Below are the code and all the weights of a small trained network. Each question names an input and a target symbol and asks about switching units off, where a switched-off unit gives its printed mean instead of its output.

import numpy as np


def w(rows, s, z=0):
    codes = np.array(rows[::2]) - 128.0
    scale = np.full(codes.shape[1], s)
    scale[-1] = z or s
    return codes * scale


def f(y):
    return np.maximum(y, 0)


def softmax(a):
    e = np.exp(a - a.max(-1, keepdims=True))
    return e / e.sum(-1, keepdims=True)


def log_softmax(a):
    a = a - a.max(-1, keepdims=True)
    return a - np.log(np.exp(a).sum(-1, keepdims=True))


def net(x, mask):
    ids = ['ΔΛΠΣΨαγζθξφ'.index(c) for c in x.split()]
    T = len(ids)
    res = E[ids] + P[:T]
    u = 0
    for l in range(3):
        r = res
        for j in range(3):
            rows = slice(2 * j, 2 * j + 2)
            q, k, v = (r @ M[l][rows].T for M in (Q, K, V))
            z = softmax(np.where(np.tri(T) > 0, q @ k.T / 2**0.5, -1e9)) @ v
            o = O[l][rows]
            res = res + np.where(mask[u + j], z, o[:, -1]) @ o[:, :-1]
        u += 3
        y = f(res @ A[l][:, :-1].T + A[l][:, -1])
        res = res + np.where(mask[u : u + 4], y, B[l][:, -1]) @ B[l][:, :-1]
        u += 4
    return log_softmax(res[-1] @ U[:, :-1].T + U[:, -1])


Q, K, V, O, A, B = {}, {}, {}, {}, {}, {}
E = w([
[156,80,122,118,132,146,103],'Δ',
[112,83,154,106,129,144,141],'Λ',
[52,170,110,127,106,226,146],'Π',
[143,95,123,121,169,98,157],'Σ',
[122,70,130,71,128,126,176],'Ψ',
[79,170,114,162,160,169,128],'α',
[160,139,130,184,114,107,146],'γ',
[108,84,138,57,159,172,144],'ζ',
[179,102,119,163,60,161,73],'θ',
[50,117,101,90,64,75,15],'ξ',
[114,155,248,182,71,111,35],'φ',
],0.016)
P = w([
[114,142,98,56,180,124,152],'0',
[63,161,214,187,91,220,171],'1',
[60,168,229,254,73,207,206],'2',
[79,182,167,222,103,172,146],'3',
[139,126,103,176,205,126,58],'4',
[161,134,72,156,177,129,36],'5',
[176,147,82,186,139,51,99],'6',
[190,130,128,206,45,19,154],'7',
[208,95,155,185,39,36,171],'8',
[196,53,196,131,16,85,152],'9',
[204,126,101,123,46,132,165],'10',
],0.0067)
Q[0] = w([
[151,175,252,145,85,124,136],'0.h0',
[100,154,164,192,95,134,131],'0.h0',
[140,148,163,18,220,112,129],'0.h1',
[84,50,111,95,254,133,207],'0.h1',
[85,58,152,188,54,115,188],'0.h2',
[117,54,98,184,182,214,108],'0.h2',
],0.0075)
K[0] = w([
[126,123,164,86,199,48,124],'0.h0',
[138,127,139,90,176,56,120],'0.h0',
[3,121,120,52,16,178,201],'0.h1',
[52,44,87,49,214,153,193],'0.h1',
[173,58,75,66,94,33,58],'0.h2',
[59,123,161,111,42,67,135],'0.h2',
],0.0067)
V[0] = w([
[99,63,97,128,40,74,159],'0.h0',
[104,154,72,153,41,206,147],'0.h0',
[91,67,96,81,84,190,126],'0.h1',
[154,85,166,120,118,188,118],'0.h1',
[243,68,93,202,133,246,132],'0.h2',
[126,161,2,184,79,103,105],'0.h2',
],0.007)
O[0] = w([
[55,63,105,115,154,97,120,211],'0.h0',
[92,47,83,147,108,110,255,251],'0.h0',
[132,139,52,187,73,154,119,163],'0.h1',
[124,184,131,116,56,117,127,234],'0.h1',
[188,28,136,247,83,207,110,215],'0.h2',
[71,61,64,219,172,76,113,255],'0.h2',
],0.0074,0.0028)
A[0] = w([
[86,184,146,152,91,95,81,230],'0.n0',
[136,74,220,104,108,94,51,37],'0.n1',
[59,108,174,131,174,188,162,38],'0.n2',
[255,132,51,95,120,184,193,251],'0.n3',
],0.0065,0.002)
B[0] = w([
[153,50,123,81,185,125,23,254],'0.n0',
[140,150,77,240,66,36,164,201],'0.n1',
[141,55,75,201,140,82,62,151],'0.n2',
[111,154,254,162,79,117,135,245],'0.n3',
],0.0066,0.0038)
Q[1] = w([
[156,43,162,90,81,165,211],'1.h0',
[116,134,116,2,191,204,120],'1.h0',
[162,67,103,110,90,127,149],'1.h1',
[154,162,138,82,88,123,152],'1.h1',
[145,134,87,100,85,168,102],'1.h2',
[107,29,189,119,92,60,131],'1.h2',
],0.0085)
K[1] = w([
[186,215,154,255,149,34,76],'1.h0',
[6,196,208,103,187,175,236],'1.h0',
[146,135,53,155,190,148,99],'1.h1',
[93,148,51,98,49,114,136],'1.h1',
[41,192,154,254,239,153,178],'1.h2',
[222,114,70,178,160,37,93],'1.h2',
],0.0062)
V[1] = w([
[89,108,179,154,181,115,181],'1.h0',
[130,73,63,96,110,165,195],'1.h0',
[173,115,135,166,146,2,65],'1.h1',
[202,109,148,194,134,149,139],'1.h1',
[120,168,45,155,190,119,243],'1.h2',
[134,204,174,209,163,90,219],'1.h2',
],0.0068)
O[1] = w([
[124,167,167,162,167,90,113,60],'1.h0',
[134,102,119,146,84,100,180,96],'1.h0',
[169,55,155,146,176,184,50,181],'1.h1',
[143,99,115,87,141,126,82,175],'1.h1',
[255,79,147,121,119,78,151,2],'1.h2',
[104,113,220,178,188,96,171,59],'1.h2',
],0.0092,0.0075)
A[1] = w([
[64,84,115,129,193,167,171,228],'1.n0',
[96,10,115,105,172,210,104,252],'1.n1',
[160,152,43,51,127,21,108,56],'1.n2',
[126,139,98,169,132,254,174,126],'1.n3',
],0.0066,0.0024)
B[1] = w([
[226,170,139,158,24,136,16,157],'1.n0',
[133,218,127,204,96,12,160,247],'1.n1',
[99,107,254,108,103,177,179,148],'1.n2',
[108,178,147,149,165,48,102,174],'1.n3',
],0.0078,0.013)
Q[2] = w([
[29,99,136,30,225,139,128],'2.h0',
[87,148,48,124,73,73,38],'2.h0',
[159,111,116,218,233,208,161],'2.h1',
[82,119,65,51,248,199,253],'2.h1',
[133,198,166,184,78,75,97],'2.h2',
[64,97,157,159,19,236,145],'2.h2',
],0.0071)
K[2] = w([
[127,254,200,123,85,174,92],'2.h0',
[103,34,130,101,83,83,81],'2.h0',
[110,179,114,216,131,201,107],'2.h1',
[95,225,205,149,142,188,118],'2.h1',
[187,60,95,120,139,129,86],'2.h2',
[114,168,63,92,171,102,93],'2.h2',
],0.0086)
V[2] = w([
[131,94,75,198,79,105,167],'2.h0',
[198,127,129,145,166,195,133],'2.h0',
[132,31,167,82,135,49,128],'2.h1',
[194,104,179,59,123,140,187],'2.h1',
[58,157,189,102,170,99,161],'2.h2',
[99,75,102,162,254,85,116],'2.h2',
],0.0082)
O[2] = w([
[34,91,145,116,105,120,123,202],'2.h0',
[96,213,200,177,85,89,166,27],'2.h0',
[132,83,64,173,254,142,78,110],'2.h1',
[175,145,169,202,159,229,115,1],'2.h1',
[133,123,97,107,233,201,204,87],'2.h2',
[185,108,184,77,228,2,200,92],'2.h2',
],0.0067,0.017)
A[2] = w([
[148,219,151,104,130,160,234,137],'2.n0',
[91,166,8,126,142,153,107,251],'2.n1',
[102,136,60,124,72,179,173,18],'2.n2',
[214,88,129,1,205,204,168,38],'2.n3',
],0.0065,0.0029)
B[2] = w([
[2,136,204,137,145,149,43,134],'2.n0',
[195,90,183,88,143,103,141,252],'2.n1',
[120,83,79,117,177,102,242,182],'2.n2',
[121,114,61,241,121,41,33,130],'2.n3',
],0.009,0.014)
U = w([
[148,105,118,106,101,171,128,34],'Δ',
[117,107,103,105,108,186,132,83],'Λ',
[99,114,74,155,103,83,162,3],'Π',
[148,82,149,164,183,79,156,188],'Σ',
[109,62,77,165,157,160,176,116],'Ψ',
[131,101,94,139,137,166,133,108],'α',
[187,49,254,103,126,105,177,172],'γ',
[110,141,169,75,128,119,144,91],'ζ',
[208,140,98,169,32,120,166,249],'θ',
[205,54,48,76,152,130,126,173],'ξ',
[150,133,135,120,131,149,42,154],'φ',
],0.0063,0.0032)

Each question gives the input, a string of symbols that net reads in full, and the target symbol t.
The units are the heads (2 rows each of Q, K, V and O) and the neurons (one row each of A and B). Each row of codes is followed by its name. A weight is (code - 128) times the scale printed after its matrix; where a second scale follows, it is the last column's (O, A, B and U).
mask holds one flag per unit, layer by layer, with each layer's heads first. A switched-off unit (its flag False) gives its mean, the last column of its rows in O or B, instead of its output. The means were averaged over made-up inputs and are rounded, as every weight is.
A unit's drop is (log p(t) with every unit on - log p(t) with that unit switched off) / (log p(t) with every unit on - log p(t) with every unit switched off).
The circuit of an input: a set's keep is (log p(t) with only the set's units on - log p(t) with every unit switched off) / (log p(t) with every unit on - log p(t) with every unit switched off). Starting from the 12 units with the biggest drops (on a tie, the unit counted first), units are removed one at a time, each time the one whose removal leaves the highest keep (on an exact tie, the one counted first), for as long as the keep stays at least 0.8.
units of the circuit, in order: the units of the circuit, biggest drop first
k most important neurons: the k neurons with the biggest drops, biggest first
k most important neurons of layer l: the k neurons of layer l with the biggest drops, biggest first
input ξ ξ θ Δ, target ξ: units of the circuit, in order	(0.h2; 2.h0)
input ξ γ θ, target ξ: units of the circuit, in order	(0.h2; 2.h0)
input Δ γ Π, target θ: units of the circuit, in order	(2.h0; 1.n0)
input γ Σ ζ θ Ψ Π ξ θ Λ θ φ, target φ: units of the circuit, in order	(2.n2; 2.h1; 1.h2)
input ξ ζ Ψ, target ξ: units of the circuit, in order	(0.h2; 2.h0)
input Σ Σ ξ, target φ: units of the circuit, in order	(0.h0; 0.n0)
input ζ ξ Σ, target ξ: units of the circuit, in order	(2.h0; 0.h2; 1.n1)
input γ ξ ξ ζ, target ξ: units of the circuit, in order	(0.h2; 2.h0; 2.h2)
input ζ θ Δ, target θ: units of the circuit, in order	(2.h1; 2.h0; 0.h0)
input ξ Σ θ θ Σ ζ α φ, target φ: 2 most important neurons of layer 2	(2.n2; 2.n1)
input γ Δ γ α θ θ ζ, target θ: most important neuron	(1.n0)
input θ Λ Σ ξ θ θ θ θ θ Σ, target θ: units of the circuit, in order	(2.h2; 1.n1; 0.h2)
input θ ξ ξ ξ ξ Π, target ξ: units of the circuit, in order	(0.h2; 2.h0; 2.n1; 1.h2)
input Σ θ θ α, target φ: 3 most important neurons	(1.n3; 1.n0; 2.n2)
input θ θ θ θ Ψ, target θ: units of the circuit, in order	(1.n0; 0.h2; 1.n1)
input ξ γ ζ, target ξ: units of the circuit, in order	(0.h2; 2.h0; 1.n2)
input θ θ ξ α, target ξ: 2 most important neurons	(2.n1; 0.n3)
input γ Λ Σ, target γ: units of the circuit, in order	(1.h2)
input γ Π θ α θ θ θ Σ ξ γ, target ξ: 3 most important neurons of layer 0	(0.n3; 0.n0; 0.n1)
input Σ Δ θ, target φ: most important neuron of layer 2	(2.n2)
input γ θ α, target Σ: 2 most important neurons	(1.n1; 1.n3)
input θ ξ θ, target ξ: 3 most important neurons	(0.n3; 2.n1; 0.n0)
input Σ Δ ξ, target φ: 2 most important neurons	(0.n0; 2.n2)
input Π Π γ α θ θ θ θ θ Δ, target Π: 2 most important neurons	(2.n1; 0.n1)
input θ θ γ θ ζ, target Π: 2 most important neurons	(1.n1; 2.n1)
input Σ ξ γ Σ, target ξ: 2 most important neurons	(0.n0; 0.n3)
input θ Π θ θ θ θ θ Λ θ, target Π: most important neuron of layer 1	(1.n0)
input Δ Λ θ ζ θ θ θ Δ ξ, target ξ: 2 most important neurons of layer 2	(2.n1; 2.n2)
